Here is a tiny trained network, its code and every weight. The questions are about switching its units off for an input and a class, where a switched-off unit gives its printed mean instead of its output.

import numpy as np


def w(rows, s, z=0):
    codes = np.array(rows[::2]) - 128.0
    scale = np.full(codes.shape[1], s)
    scale[-1] = z or s
    return codes * scale


def f(y):
    return np.maximum(y, 0)


def log_softmax(a):
    a = a - a.max(-1, keepdims=True)
    return a - np.log(np.exp(a).sum(-1, keepdims=True))


def net(x, mask):
    res = np.array(x, float).reshape(1, 4) / 4 @ E
    y = f(res @ A[0][:, :-1].T + A[0][:, -1])
    res = res + np.where(mask, y, B[0][:, -1]) @ B[0][:, :-1]
    return log_softmax(res[-1] @ U[:, :-1].T + U[:, -1])


A, B = {}, {}
E = w([
[163,181,77,204,151,93,158,64,141,242],'x0',
[39,216,58,110,88,189,156,193,120,115],'x1',
[159,184,138,49,183,252,51,149,147,153],'x2',
[107,210,172,134,204,109,67,126,6,145],'x3',
],0.011)
A[0] = w([
[103,158,104,116,102,155,135,191,178,109,186],'N1',
[104,72,134,118,109,69,211,146,118,114,129],'N2',
[95,151,145,61,159,171,72,188,105,73,211],'N3',
[151,59,221,149,129,132,154,77,99,58,41],'N4',
[133,183,71,168,84,126,204,147,114,172,174],'N5',
[159,131,130,188,82,141,154,135,185,158,3],'N6',
[106,126,122,58,86,243,87,184,121,107,95],'N7',
[145,97,154,81,69,130,148,122,164,74,167],'N8',
[199,90,143,64,50,171,138,154,159,57,198],'N9',
[144,158,110,146,151,112,144,128,90,148,31],'N10',
[102,133,177,144,125,94,129,147,100,8,190],'N11',
[115,140,138,141,76,124,167,115,121,158,115],'N12',
[82,77,150,107,60,79,144,169,69,50,131],'N13',
[95,177,107,81,113,196,137,201,125,98,156],'N14',
[109,224,111,109,200,170,57,104,69,141,173],'N15',
[125,191,55,121,81,123,194,101,140,136,86],'N16',
],0.012,0.0039)
B[0] = w([
[152,108,129,108,114,158,127,144,169,105,192],'N1',
[94,102,90,152,146,120,166,97,108,129,200],'N2',
[124,138,189,102,174,156,114,159,130,139,231],'N3',
[149,155,116,120,105,118,119,136,100,120,202],'N4',
[86,100,76,177,133,153,187,92,153,94,200],'N5',
[113,146,152,120,154,118,59,152,130,181,165],'N6',
[203,128,132,78,185,156,161,175,118,86,227],'N7',
[149,117,80,154,89,153,155,128,116,117,201],'N8',
[163,114,86,144,73,148,183,150,180,128,227],'N9',
[149,140,112,103,136,149,134,156,162,114,159],'N10',
[68,118,188,150,206,139,91,100,139,138,210],'N11',
[81,138,111,100,115,117,125,101,173,139,157],'N12',
[77,37,171,133,249,145,133,73,198,101,221],'N13',
[167,127,143,119,107,157,116,139,123,131,217],'N14',
[217,204,149,64,113,135,70,220,112,182,250],'N15',
[123,121,80,157,135,107,180,77,114,83,185],'N16',
],0.013,0.019)
U = w([
[160,184,29,145,59,78,185,126,106,123,110],'0',
[1,86,109,170,130,80,179,68,135,111,54],'1',
[150,209,254,92,173,81,71,154,55,165,150],'2',
[176,123,158,115,168,195,157,129,149,122,253],'3',
],0.01,0.0031)

Each question gives the input, the list of numbers given to net, and the class t.
The units are the neurons (one row each of A and B). Each row of codes is followed by its name. A weight is (code - 128) times the scale printed after its matrix; where a second scale follows, it is the last column's (A, B and U).
mask holds one flag per neuron, in row order. A switched-off neuron (its flag False) gives its mean, the last column of its row in B, instead of its output. The means were averaged over made-up inputs and are rounded, as every weight is.
A unit's drop is (log p(t) with every unit on - log p(t) with that unit switched off) / (log p(t) with every unit on - log p(t) with every unit switched off).
The circuit of an input: a set's keep is (log p(t) with only the set's units on - log p(t) with every unit switched off) / (log p(t) with every unit on - log p(t) with every unit switched off). Starting from the 12 units with the biggest drops (on a tie, the unit counted first), units are removed one at a time, each time the one whose removal leaves the highest keep (on an exact tie, the one counted first), for as long as the keep stays at least 0.8.
units of the circuit, in order: the units of the circuit, biggest drop first
most important unit: the unit with the biggest drop
top k neurons: the k neurons with the biggest drops, biggest first
drop of u: that unit's drop, to one decimal
input [3,-6,-4,3], class 0: units of the circuit, in order -> (N13; N3)
input [1,6,-1,0], class 0: units of the circuit, in order -> (N13; N11)
input [8,5,5,1], class 0: top 3 neurons -> (N13; N5; N3)
input [2,-3,-1,2], class 2: most important unit -> N9
input [7,-5,-1,3], class 2: top 2 neurons -> (N9; N8)
input [6,-3,2,-6], class 1: top 2 neurons -> (N15; N7)
input [2,-5,-3,0], class 0: top 2 neurons -> (N13; N11)
input [7,3,4,-4], class 0: drop of N13 -> 0.4
input [4,-5,1,-8], class 0: drop of N13 -> 0.3
input [4,-3,5,-2], class 2: drop of N5 -> 0.1
